Below is a small trained network, with its code and all its weights. Each question gives an input and a class and asks what happens when units are switched off, that is, made to give their printed mean instead of their output.

import numpy as np


def w(rows, s, z=0):
    codes = np.array(rows[::2]) - 128.0
    scale = np.full(codes.shape[1], s)
    scale[-1] = z or s
    return codes * scale


def norm(h):
    return h / np.sqrt((h * h).mean(-1, keepdims=True) + 1e-5)


def f(y):
    return y / 2 * (1 + np.tanh(0.7978845608 * (y + 0.044715 * y**3)))


def log_softmax(a):
    a = a - a.max(-1, keepdims=True)
    return a - np.log(np.exp(a).sum(-1, keepdims=True))


def net(x, mask):
    res = np.array(x, float).reshape(1, 7) / 4 @ E
    u = 0
    for l in range(2):
        y = f(norm(res) @ A[l][:, :-1].T + A[l][:, -1])
        res = res + np.where(mask[u : u + 3], y, B[l][:, -1]) @ B[l][:, :-1]
        u += 3
    return log_softmax(norm(res)[-1] @ U[:, :-1].T + U[:, -1])


A, B = {}, {}
E = w([
[72,138,126,73,184,39,163,239,187,126,174],'x0',
[55,68,181,195,90,156,214,149,75,108,41],'x1',
[144,194,154,117,156,132,124,117,80,77,128],'x2',
[191,168,140,181,90,122,101,176,74,108,82],'x3',
[97,111,159,157,118,152,173,123,120,94,101],'x4',
[97,169,213,204,107,129,141,238,105,104,81],'x5',
[99,104,129,136,130,181,231,89,83,1,47],'x6',
],0.0064)
A[0] = w([
[165,163,112,187,84,166,98,94,111,136,88,1],'0.n0',
[106,162,146,132,96,62,110,254,162,176,159,14],'0.n1',
[132,188,142,119,149,104,139,118,121,58,126,50],'0.n2',
],0.0077,0.0052)
B[0] = w([
[217,104,227,179,115,109,99,106,51,139,69,164],'0.n0',
[91,204,250,220,214,121,111,173,191,203,56,253],'0.n1',
[162,106,64,105,193,132,144,202,2,128,91,135],'0.n2',
],0.0098,0.005)
A[1] = w([
[70,76,151,170,83,142,255,117,143,100,74,3],'1.n0',
[126,132,149,112,150,187,156,62,116,128,84,106],'1.n1',
[171,129,195,182,51,126,107,107,72,113,139,48],'1.n2',
],0.0074,0.0051)
B[1] = w([
[17,66,2,159,90,166,146,191,126,146,161,254],'1.n0',
[141,125,126,143,104,99,103,181,135,125,137,194],'1.n1',
[171,104,157,67,69,185,82,119,151,153,119,215],'1.n2',
],0.012,0.0041)
U = w([
[165,172,128,93,206,123,200,168,51,35,104,2],'0',
[209,114,203,150,42,182,69,103,79,130,76,177],'1',
[146,123,79,55,152,74,101,27,204,167,210,140],'2',
[11,69,67,155,72,169,191,173,120,110,112,133],'3',
[99,188,230,171,213,72,96,211,199,190,116,223],'4',
],0.012,0.002)

Each question gives the input, the list of numbers given to net, and the class t.
The units are the neurons (one row each of A and B). Each row of codes is followed by its name. A weight is (code - 128) times the scale printed after its matrix; where a second scale follows, it is the last column's (A, B and U).
mask holds one flag per neuron, layer by layer. A switched-off neuron (its flag False) gives its mean, the last column of its row in B, instead of its output. The means were averaged over made-up inputs and are rounded, as every weight is.
A unit's drop is (log p(t) with every unit on - log p(t) with that unit switched off) / (log p(t) with every unit on - log p(t) with every unit switched off).
The circuit of an input: a set's keep is (log p(t) with only the set's units on - log p(t) with every unit switched off) / (log p(t) with every unit on - log p(t) with every unit switched off). Starting from all 6 units, units are removed one at a time, each time the one whose removal leaves the highest keep (on an exact tie, the one counted first), for as long as the keep stays at least 0.8.
circuit, biggest first: the units of the circuit, biggest drop first
top k neurons: the k neurons with the biggest drops, biggest first
top k neurons in layer l: the k neurons of layer l with the biggest drops, biggest first
drop when u is switched off: that unit's drop, to one decimal
input [-3,-6,5,7,7,1,-7], class 1: circuit, biggest first	(1.n2, 0.n0)
input [-3,-5,4,-7,-5,4,2], class 2: circuit, biggest first	(0.n1)
input [1,1,2,-5,-6,-3,4], class 2: top 2 neurons	(0.n1, 1.n0)
input [0,-5,-4,-3,7,2,1], class 3: top 2 neurons	(0.n1, 1.n2)
input [-2,-4,4,-8,-1,5,6], class 0: top 2 neurons	(0.n2, 1.n0)
input [-2,2,0,1,-6,7,3], class 1: top 2 neurons	(1.n2, 0.n0)
input [2,-1,3,3,1,8,5], class 0: top 2 neurons	(0.n2, 0.n1)
input [-5,5,7,-8,6,5,-6], class 3: top 2 neurons in layer 0	(0.n1, 0.n0)
input [4,-3,6,-2,-4,-2,1], class 2: top 2 neurons	(0.n1, 0.n0)
input [4,-1,-1,-7,-8,0,3], class 2: top 2 neurons	(0.n1, 1.n0)
input [-3,-5,-6,-2,4,6,1], class 1: drop when 0.n1 is switched off	0.1
input [-1,1,7,-1,7,2,-2], class 0: drop when 0.n1 is switched off	0.3
input [-4,-8,-3,-3,3,5,3], class 1: drop when 1.n0 is switched off	0.0
